Here is a tiny trained network, its code and every weight. The questions are about switching its units off for an input and a target symbol, where a switched-off unit gives its printed mean instead of its output.

import numpy as np


def w(rows, s, z=0):
    codes = np.array(rows[::2]) - 128.0
    scale = np.full(codes.shape[1], s)
    scale[-1] = z or s
    return codes * scale


def f(y):
    return y / 2 * (1 + np.tanh(0.7978845608 * (y + 0.044715 * y**3)))


def softmax(a):
    e = np.exp(a - a.max(-1, keepdims=True))
    return e / e.sum(-1, keepdims=True)


def log_softmax(a):
    a = a - a.max(-1, keepdims=True)
    return a - np.log(np.exp(a).sum(-1, keepdims=True))


def net(x, mask):
    ids = ['ΓΠΨαζημτφω'.index(c) for c in x.split()]
    T = len(ids)
    res = E[ids] + P[:T]
    r = res
    for j in range(2):
        rows = slice(3 * j, 3 * j + 3)
        q, k, v = (r @ M[0][rows].T for M in (Q, K, V))
        z = softmax(np.where(np.tri(T) > 0, q @ k.T / 3**0.5, -1e9)) @ v
        o = O[0][rows]
        res = res + np.where(mask[j], z, o[:, -1]) @ o[:, :-1]
    y = f(res @ A[0][:, :-1].T + A[0][:, -1])
    res = res + np.where(mask[2:18], y, B[0][:, -1]) @ B[0][:, :-1]
    return log_softmax(res[-1] @ U[:, :-1].T + U[:, -1])


Q, K, V, O, A, B = {}, {}, {}, {}, {}, {}
E = w([
[137,107,160,155],'Γ',
[88,104,92,56],'Π',
[135,101,118,161],'Ψ',
[143,81,105,157],'α',
[163,171,127,62],'ζ',
[165,170,141,59],'η',
[154,17,88,172],'μ',
[204,105,166,3],'τ',
[104,42,175,74],'φ',
[155,172,106,53],'ω',
],0.02)
P = w([
[79,201,145,210],'0',
[142,151,160,130],'1',
[130,131,157,122],'2',
[135,108,139,110],'3',
[142,91,138,93],'4',
[148,75,132,82],'5',
[148,58,125,69],'6',
[163,41,133,65],'7',
[162,26,128,44],'8',
[161,15,124,35],'9',
[173,4,111,31],'10',
],0.012)
Q[0] = w([
[131,202,84,72],'head 0',
[149,121,57,11],'head 0',
[254,195,191,87],'head 0',
[86,221,89,87],'head 1',
[216,243,155,68],'head 1',
[233,107,85,226],'head 1',
],0.01)
K[0] = w([
[109,170,80,159],'head 0',
[140,127,49,118],'head 0',
[105,195,77,169],'head 0',
[150,209,150,151],'head 1',
[76,195,125,248],'head 1',
[110,8,130,116],'head 1',
],0.015)
V[0] = w([
[208,150,114,131],'head 0',
[139,106,195,37],'head 0',
[76,174,93,122],'head 0',
[192,74,8,109],'head 1',
[171,69,154,147],'head 1',
[113,138,233,121],'head 1',
],0.014)
O[0] = w([
[178,217,57,227,101],'head 0',
[163,170,240,175,253],'head 0',
[193,59,46,78,22],'head 0',
[68,227,115,53,247],'head 1',
[10,181,253,122,253],'head 1',
[180,67,205,170,127],'head 1',
],0.0064,0.0081)
A[0] = w([
[133,104,181,102,98],'neuron 0',
[142,69,139,180,219],'neuron 1',
[174,92,61,67,91],'neuron 2',
[123,128,125,123,166],'neuron 3',
[246,131,152,103,184],'neuron 4',
[142,146,160,190,34],'neuron 5',
[201,121,60,185,1],'neuron 6',
[97,34,141,76,174],'neuron 7',
[121,97,139,88,117],'neuron 8',
[110,206,188,27,186],'neuron 9',
[155,147,15,129,13],'neuron 10',
[117,240,104,194,148],'neuron 11',
[202,99,106,179,35],'neuron 12',
[160,120,171,88,107],'neuron 13',
[149,136,176,107,194],'neuron 14',
[105,71,152,154,154],'neuron 15',
],0.013,0.0075)
B[0] = w([
[116,132,143,156,177],'neuron 0',
[188,162,73,77,155],'neuron 1',
[173,150,137,253,152],'neuron 2',
[142,151,116,127,135],'neuron 3',
[1,128,137,100,158],'neuron 4',
[184,49,134,144,140],'neuron 5',
[210,47,109,71,133],'neuron 6',
[143,156,144,155,185],'neuron 7',
[166,123,130,134,152],'neuron 8',
[164,95,102,124,252],'neuron 9',
[48,148,153,243,133],'neuron 10',
[82,46,88,147,149],'neuron 11',
[166,61,236,51,133],'neuron 12',
[113,115,85,122,166],'neuron 13',
[93,175,76,143,188],'neuron 14',
[163,176,188,87,160],'neuron 15',
],0.009,0.029)
U = w([
[188,13,123,75,2],'Γ',
[146,205,51,195,153],'Π',
[185,150,60,155,158],'Ψ',
[106,129,116,116,164],'α',
[126,18,145,205,15],'ζ',
[21,135,92,109,181],'η',
[236,154,2,84,203],'μ',
[130,156,212,132,134],'τ',
[179,34,106,127,64],'φ',
[149,135,75,180,121],'ω',
],0.0058,0.0045)

Each question gives the input, a string of symbols that net reads in full, and the target symbol t.
The units are the heads (3 rows each of Q, K, V and O) and the neurons (one row each of A and B). Each row of codes is followed by its name. A weight is (code - 128) times the scale printed after its matrix; where a second scale follows, it is the last column's (O, A, B and U).
mask holds one flag per unit, heads first, then neurons. A switched-off unit (its flag False) gives its mean, the last column of its rows in O or B, instead of its output. The means were averaged over made-up inputs and are rounded, as every weight is.
A unit's drop is (log p(t) with every unit on - log p(t) with that unit switched off) / (log p(t) with every unit on - log p(t) with every unit switched off).
The circuit of an input: a set's keep is (log p(t) with only the set's units on - log p(t) with every unit switched off) / (log p(t) with every unit on - log p(t) with every unit switched off). Starting from the 12 units with the biggest drops (on a tie, the unit counted first), units are removed one at a time, each time the one whose removal leaves the highest keep (on an exact tie, the one counted first), for as long as the keep stays at least 0.8.
circuit, biggest first: the units of the circuit, biggest drop first
unit that matters most: the unit with the biggest drop
k most important neurons: the k neurons with the biggest drops, biggest first
which heads matter: for each layer, one digit per head in row order, 1 if its drop is at least 0.15 and else 0, layers parted by /
input τ Γ μ μ τ Ψ, target ζ: circuit, biggest first : (head 0; neuron 11; neuron 5)
input ζ ζ μ τ, target Γ: which heads matter : 11
input φ Ψ μ Γ Γ μ Π α, target η: circuit, biggest first : (head 1)
input φ μ μ Π Π Ψ α φ μ μ Π, target μ: circuit, biggest first : (head 1; neuron 4)
input μ Γ μ Ψ α φ μ η φ α, target τ: circuit, biggest first : (head 1; head 0)
input φ Π μ φ η η μ Ψ φ Γ, target τ: circuit, biggest first : (head 1; head 0)
input μ μ Γ η ζ ζ, target μ: circuit, biggest first : (head 0; neuron 4)
input φ η ω η, target η: which heads matter : 00
input μ τ ω, target μ: 2 most important neurons : (neuron 9; neuron 4)
input μ τ Π ζ μ Ψ, target η: 2 most important neurons : (neuron 11; neuron 2)
input Γ φ α μ μ φ Ψ, target τ: which heads matter : 11
input φ φ μ η μ φ η, target η: which heads matter : 01
input ω μ Ψ ω α ζ, target ζ: which heads matter : 11
input ζ η η α μ α Ψ, target η: which heads matter : 01
input η Ψ ζ φ ζ η η Π φ μ, target τ: circuit, biggest first : (neuron 15; head 0)
input μ Ψ Ψ ω μ Π, target μ: circuit, biggest first : (head 1)
input η η α ζ, target Γ: 2 most important neurons : (neuron 12; neuron 6)
input φ η Π α ω μ τ, target η: circuit, biggest first : (neuron 4; neuron 14)
input μ Π Ψ μ α Γ, target η: which heads matter : 01
input Ψ μ φ μ μ μ η, target Π: unit that matters most : head 0
input μ Ψ η ω, target μ: circuit, biggest first : (head 0; neuron 4)
input η ω φ φ φ μ Π η, target Γ: 3 most important neurons : (neuron 12; neuron 6; neuron 4)
input Ψ τ μ, target ζ: circuit, biggest first : (head 0; neuron 11)
input α ω Π φ η τ Ψ, target ζ: circuit, biggest first : (head 0; neuron 5; neuron 11)
input μ α φ μ η, target μ: which heads matter : 10
input φ Π φ μ Ψ μ Γ ζ, target η: which heads matter : 01
input μ η φ Γ Ψ, target τ: circuit, biggest first : (head 1; neuron 9; neuron 15)
input Ψ Γ μ α ω, target Π: which heads matter : 11
input τ φ μ Ψ μ Π ω Ψ η ζ φ, target τ: which heads matter : 10
input μ η μ Ψ α, target η: which heads matter : 01
